Below is a small trained network, with its code and all its weights. Each question gives an input and a class and asks what happens when units are switched off, that is, made to give their printed mean instead of their output.

import numpy as np


def w(rows, s, z=0):
    codes = np.array(rows[::2]) - 128.0
    scale = np.full(codes.shape[1], s)
    scale[-1] = z or s
    return codes * scale


def f(y):
    return y / 2 * (1 + np.tanh(0.7978845608 * (y + 0.044715 * y**3)))


def log_softmax(a):
    a = a - a.max(-1, keepdims=True)
    return a - np.log(np.exp(a).sum(-1, keepdims=True))


def net(x, mask):
    res = np.array(x, float).reshape(1, 8) / 4 @ E
    y = f(res @ A[0][:, :-1].T + A[0][:, -1])
    res = res + np.where(mask, y, B[0][:, -1]) @ B[0][:, :-1]
    return log_softmax(res[-1] @ U[:, :-1].T + U[:, -1])


A, B = {}, {}
E = w([
[169,141,207,2,17],'x0',
[122,132,126,130,127],'x1',
[166,163,12,72,144],'x2',
[132,123,128,127,131],'x3',
[21,105,147,71,224],'x4',
[111,145,123,136,122],'x5',
[143,116,133,121,128],'x6',
[134,230,192,138,245],'x7',
],0.0064)
A[0] = w([
[82,106,138,96,148,196],'n0',
[131,109,105,172,164,61],'n1',
[81,66,223,228,93,90],'n2',
[145,143,165,134,159,253],'n3',
[224,150,124,154,117,100],'n4',
[114,93,91,188,155,50],'n5',
[181,196,77,171,84,151],'n6',
[200,117,132,175,101,111],'n7',
[145,167,2,97,147,147],'n8',
[166,232,166,153,179,105],'n9',
[79,95,139,81,163,134],'n10',
[66,88,85,92,146,143],'n11',
[107,110,206,202,114,101],'n12',
[145,78,107,197,170,75],'n13',
[110,133,95,188,151,118],'n14',
[100,67,92,144,67,83],'n15',
[122,106,104,198,149,116],'n16',
[84,67,86,152,67,156],'n17',
[179,147,182,244,46,153],'n18',
[119,166,208,35,47,76],'n19',
[71,67,139,57,170,105],'n20',
[172,168,123,172,87,75],'n21',
],0.0094,0.0043)
B[0] = w([
[111,95,96,176,146,182],'n0',
[141,192,117,118,80,137],'n1',
[170,64,61,9,148,218],'n2',
[160,58,177,170,154,210],'n3',
[70,123,112,123,123,166],'n4',
[141,239,137,137,85,149],'n5',
[79,111,90,157,185,193],'n6',
[74,155,127,152,132,167],'n7',
[181,64,110,43,156,202],'n8',
[99,55,223,107,20,206],'n9',
[87,112,62,168,109,171],'n10',
[112,109,131,137,131,167],'n11',
[152,124,103,46,130,182],'n12',
[166,225,108,152,106,159],'n13',
[171,168,126,147,115,160],'n14',
[108,120,237,123,82,179],'n15',
[169,196,132,145,138,164],'n16',
[145,84,249,154,123,204],'n17',
[79,98,88,167,178,236],'n18',
[217,247,81,183,158,253],'n19',
[50,155,102,162,151,181],'n20',
[53,155,96,101,114,150],'n21',
],0.016,0.0062)
U = w([
[153,224,118,157,101,81],'0',
[107,97,131,145,147,255],'1',
[129,89,91,38,149,100],'2',
[2,120,94,171,137,72],'3',
[87,103,229,142,57,99],'4',
],0.0082,0.0078)

Each question gives the input, the list of numbers given to net, and the class t.
The units are the neurons (one row each of A and B). Each row of codes is followed by its name. A weight is (code - 128) times the scale printed after its matrix; where a second scale follows, it is the last column's (A, B and U).
mask holds one flag per neuron, in row order. A switched-off neuron (its flag False) gives its mean, the last column of its row in B, instead of its output. The means were averaged over made-up inputs and are rounded, as every weight is.
A unit's drop is (log p(t) with every unit on - log p(t) with that unit switched off) / (log p(t) with every unit on - log p(t) with every unit switched off).
The circuit of an input: a set's keep is (log p(t) with only the set's units on - log p(t) with every unit switched off) / (log p(t) with every unit on - log p(t) with every unit switched off). Starting from the 12 units with the biggest drops (on a tie, the unit counted first), units are removed one at a time, each time the one whose removal leaves the highest keep (on an exact tie, the one counted first), for as long as the keep stays at least 0.8.
units of the circuit, in order: the units of the circuit, biggest drop first
k most important neurons: the k neurons with the biggest drops, biggest first
drop of u: that unit's drop, to one decimal
input [1,-1,-5,-5,-1,8,6,-1], class 2: units of the circuit, in order => [n2 n12]
input [-2,-3,-4,-5,3,0,-7,5], class 4: units of the circuit, in order => [n9]
input [5,6,7,1,-8,-2,-1,4], class 3: units of the circuit, in order => [n6 n4]
input [-4,-1,-2,-5,-5,5,-6,3], class 3: 3 most important neurons => [n18 n19 n6]
input [-7,-2,-7,1,-3,6,-5,-1], class 0: 3 most important neurons => [n13 n5 n16]
input [-4,0,2,1,3,-1,-1,-8], class 4: 2 most important neurons => [n17 n15]
input [2,-6,8,2,-5,-2,4,6], class 2: 2 most important neurons => [n8 n17]
input [-6,7,-6,-2,-5,-5,-7,-8], class 4: 2 most important neurons => [n17 n15]
input [6,-1,-5,2,-7,-7,1,-2], class 3: 4 most important neurons => [n18 n7 n4 n21]
input [3,1,2,-1,7,-5,-6,8], class 4: 2 most important neurons => [n9 n18]
input [-6,-6,-5,-1,-8,2,-2,3], class 3: 3 most important neurons => [n18 n19 n6]
input [3,5,4,-7,7,-8,8,5], class 3: units of the circuit, in order => [n20 n10]
input [8,-5,-7,5,-3,-3,-7,1], class 0: 2 most important neurons => [n19 n8]
input [4,-2,-4,-1,-8,-6,-6,-6], class 3: units of the circuit, in order => [n18 n7]
input [-2,-3,-3,-6,-7,0,-8,-7], class 3: units of the circuit, in order => [n18]
input [2,-5,3,-3,6,5,8,-1], class 3: 3 most important neurons => [n20 n2 n10]
input [-4,7,8,1,-1,5,3,7], class 2: 3 most important neurons => [n8 n17 n15]
input [7,5,6,-6,4,8,0,-4], class 0: 2 most important neurons => [n19 n2]
input [-8,-2,-6,-3,0,-3,-6,8], class 0: 2 most important neurons => [n13 n16]
input [-8,-1,-4,-8,-7,0,1,-2], class 0: most important neuron => [n13]
input [3,-2,-7,-1,-2,3,8,-1], class 2: drop of n2 => 0.5
input [5,7,-8,8,6,7,-6,-4], class 2: drop of n12 => 0.2
input [0,0,7,4,0,5,-4,-2], class 2: drop of n8 => 0.8
input [-7,-4,2,-3,-4,7,0,5], class 0: drop of n13 => 0.3
